Below are the code and all the weights of a small trained network. Each question names an input and a target symbol and asks about switching units off, where a switched-off unit gives its printed mean instead of its output.

import numpy as np


def w(rows, s, z=0):
    codes = np.array(rows[::2]) - 128.0
    scale = np.full(codes.shape[1], s)
    scale[-1] = z or s
    return codes * scale


def norm(h):
    return h / np.sqrt((h * h).mean(-1, keepdims=True) + 1e-5)


def f(y):
    return np.maximum(y, 0)


def softmax(a):
    e = np.exp(a - a.max(-1, keepdims=True))
    return e / e.sum(-1, keepdims=True)


def log_softmax(a):
    a = a - a.max(-1, keepdims=True)
    return a - np.log(np.exp(a).sum(-1, keepdims=True))


def net(x, mask):
    ids = ['ΔΘΛΠΣΨΩαεζμξτφ'.index(c) for c in x.split()]
    T = len(ids)
    res = E[ids] + P[:T]
    q, k, v = (norm(res) @ M[0].T for M in (Q, K, V))
    z = softmax(np.where(np.tri(T) > 0, q @ k.T / 4**0.5, -1e9)) @ v
    res = res + np.where(mask[0], z, O[0][:, -1]) @ O[0][:, :-1]
    y = f(norm(res) @ A[0][:, :-1].T + A[0][:, -1])
    res = res + np.where(mask[1:13], y, B[0][:, -1]) @ B[0][:, :-1]
    return log_softmax(norm(res)[-1] @ U[:, :-1].T + U[:, -1])


Q, K, V, O, A, B = {}, {}, {}, {}, {}, {}
E = w([
[98,125,168,77],'Δ',
[234,97,64,155],'Θ',
[28,62,86,76],'Λ',
[26,131,94,113],'Π',
[99,123,137,122],'Σ',
[59,182,109,233],'Ψ',
[109,112,148,131],'Ω',
[114,125,95,59],'α',
[162,96,157,111],'ε',
[110,89,121,122],'ζ',
[179,48,110,113],'μ',
[139,139,122,196],'ξ',
[50,153,59,157],'τ',
[116,6,87,7],'φ',
],0.022)
P = w([
[255,98,182,126],'0',
[241,118,179,101],'1',
[235,175,174,89],'2',
[162,186,141,98],'3',
[205,192,142,92],'4',
[146,188,101,86],'5',
[125,171,131,117],'6',
[144,165,137,112],'7',
[132,134,157,122],'8',
[158,50,242,162],'9',
],0.0082)
Q[0] = w([
[153,178,104,39],'h1',
[109,89,221,124],'h1',
[71,65,150,75],'h1',
[106,77,123,1],'h1',
],0.0079)
K[0] = w([
[167,150,169,114],'h1',
[152,84,167,141],'h1',
[189,206,84,122],'h1',
[113,178,8,99],'h1',
],0.011)
V[0] = w([
[116,126,171,83],'h1',
[82,90,162,106],'h1',
[110,101,109,254],'h1',
[118,179,136,67],'h1',
],0.013)
O[0] = w([
[56,170,140,114,162],'h1',
[161,249,130,58,144],'h1',
[133,204,63,93,2],'h1',
[124,81,204,114,158],'h1',
],0.011,0.0092)
A[0] = w([
[176,154,160,217,218],'n1',
[155,111,123,91,172],'n2',
[48,21,133,141,138],'n3',
[108,70,115,114,253],'n4',
[103,173,26,188,223],'n5',
[183,156,232,118,95],'n6',
[118,74,147,204,185],'n7',
[58,101,132,30,155],'n8',
[39,90,63,132,93],'n9',
[78,190,85,164,126],'n10',
[108,173,125,111,110],'n11',
[11,165,129,146,95],'n12',
],0.011,0.0038)
B[0] = w([
[43,1,38,30,160],'n1',
[127,162,214,165,168],'n2',
[158,134,116,169,244],'n3',
[181,189,142,126,215],'n4',
[142,147,134,234,150],'n5',
[128,169,56,171,182],'n6',
[135,130,61,121,196],'n7',
[119,112,88,217,207],'n8',
[182,31,128,121,151],'n9',
[136,220,132,126,140],'n10',
[89,61,142,43,133],'n11',
[215,142,142,72,153],'n12',
],0.0068,0.011)
U = w([
[166,108,143,62,102],'Δ',
[117,111,2,164,211],'Θ',
[100,164,132,36,254],'Λ',
[113,161,77,180,224],'Π',
[111,141,199,168,202],'Σ',
[104,90,87,108,57],'Ψ',
[143,116,103,127,33],'Ω',
[249,225,144,227,123],'α',
[115,22,234,183,162],'ε',
[187,114,113,93,19],'ζ',
[245,34,2,143,74],'μ',
[70,110,67,131,90],'ξ',
[203,123,139,105,10],'τ',
[131,134,117,169,115],'φ',
],0.0082,0.0037)

Each question gives the input, a string of symbols that net reads in full, and the target symbol t.
The units are the heads (4 rows each of Q, K, V and O) and the neurons (one row each of A and B). Each row of codes is followed by its name. A weight is (code - 128) times the scale printed after its matrix; where a second scale follows, it is the last column's (O, A, B and U).
mask holds one flag per unit, heads first, then neurons. A switched-off unit (its flag False) gives its mean, the last column of its rows in O or B, instead of its output. The means were averaged over made-up inputs and are rounded, as every weight is.
A unit's drop is (log p(t) with every unit on - log p(t) with that unit switched off) / (log p(t) with every unit on - log p(t) with every unit switched off).
The circuit of an input: a set's keep is (log p(t) with only the set's units on - log p(t) with every unit switched off) / (log p(t) with every unit on - log p(t) with every unit switched off). Starting from the 12 units with the biggest drops (on a tie, the unit counted first), units are removed one at a time, each time the one whose removal leaves the highest keep (on an exact tie, the one counted first), for as long as the keep stays at least 0.8.
units of the circuit, in order: the units of the circuit, biggest drop first
k most important neurons: the k neurons with the biggest drops, biggest first
drop when u is switched off: that unit's drop, to one decimal
input Θ Θ ζ ζ, target μ: units of the circuit, in order : (h1)
input φ ε ζ φ ζ ζ, target α: units of the circuit, in order : (n1, h1)
input ζ ζ φ Θ Π, target μ: units of the circuit, in order : (n9, n12)
input α ε ζ ζ Λ Θ ε Θ Π, target μ: units of the circuit, in order : (n9, n12, h1)
input Π ζ Δ α ξ ζ φ Θ Ω, target μ: units of the circuit, in order : (h1, n7, n2)
input Ω Σ ζ Π Σ μ μ τ, target α: 2 most important neurons : (n12, n10)
input ζ ζ Π, target Λ: 3 most important neurons : (n12, n11, n2)
input ζ ξ Ω, target Θ: units of the circuit, in order : (h1, n1)
input ζ α ζ Θ Ψ ζ μ ε, target μ: 3 most important neurons : (n6, n1, n7)
input α α ζ ζ φ α Π ζ Π, target ε: units of the circuit, in order : (h1, n12)
input Θ μ ε, target μ: 2 most important neurons : (n1, n6)
input ζ Π ζ ζ Π ζ ζ ζ ζ, target α: 2 most important neurons : (n1, n6)
input Θ ζ Λ, target μ: drop when h1 is switched off : 0.4
input Ω ζ α ε ε ζ Π, target ε: drop when h1 is switched off : 0.6
input ζ ζ Θ ζ, target μ: drop when n11 is switched off : 0.0
input ξ ζ ζ φ Π ζ α, target ε: most important neuron : (n8)
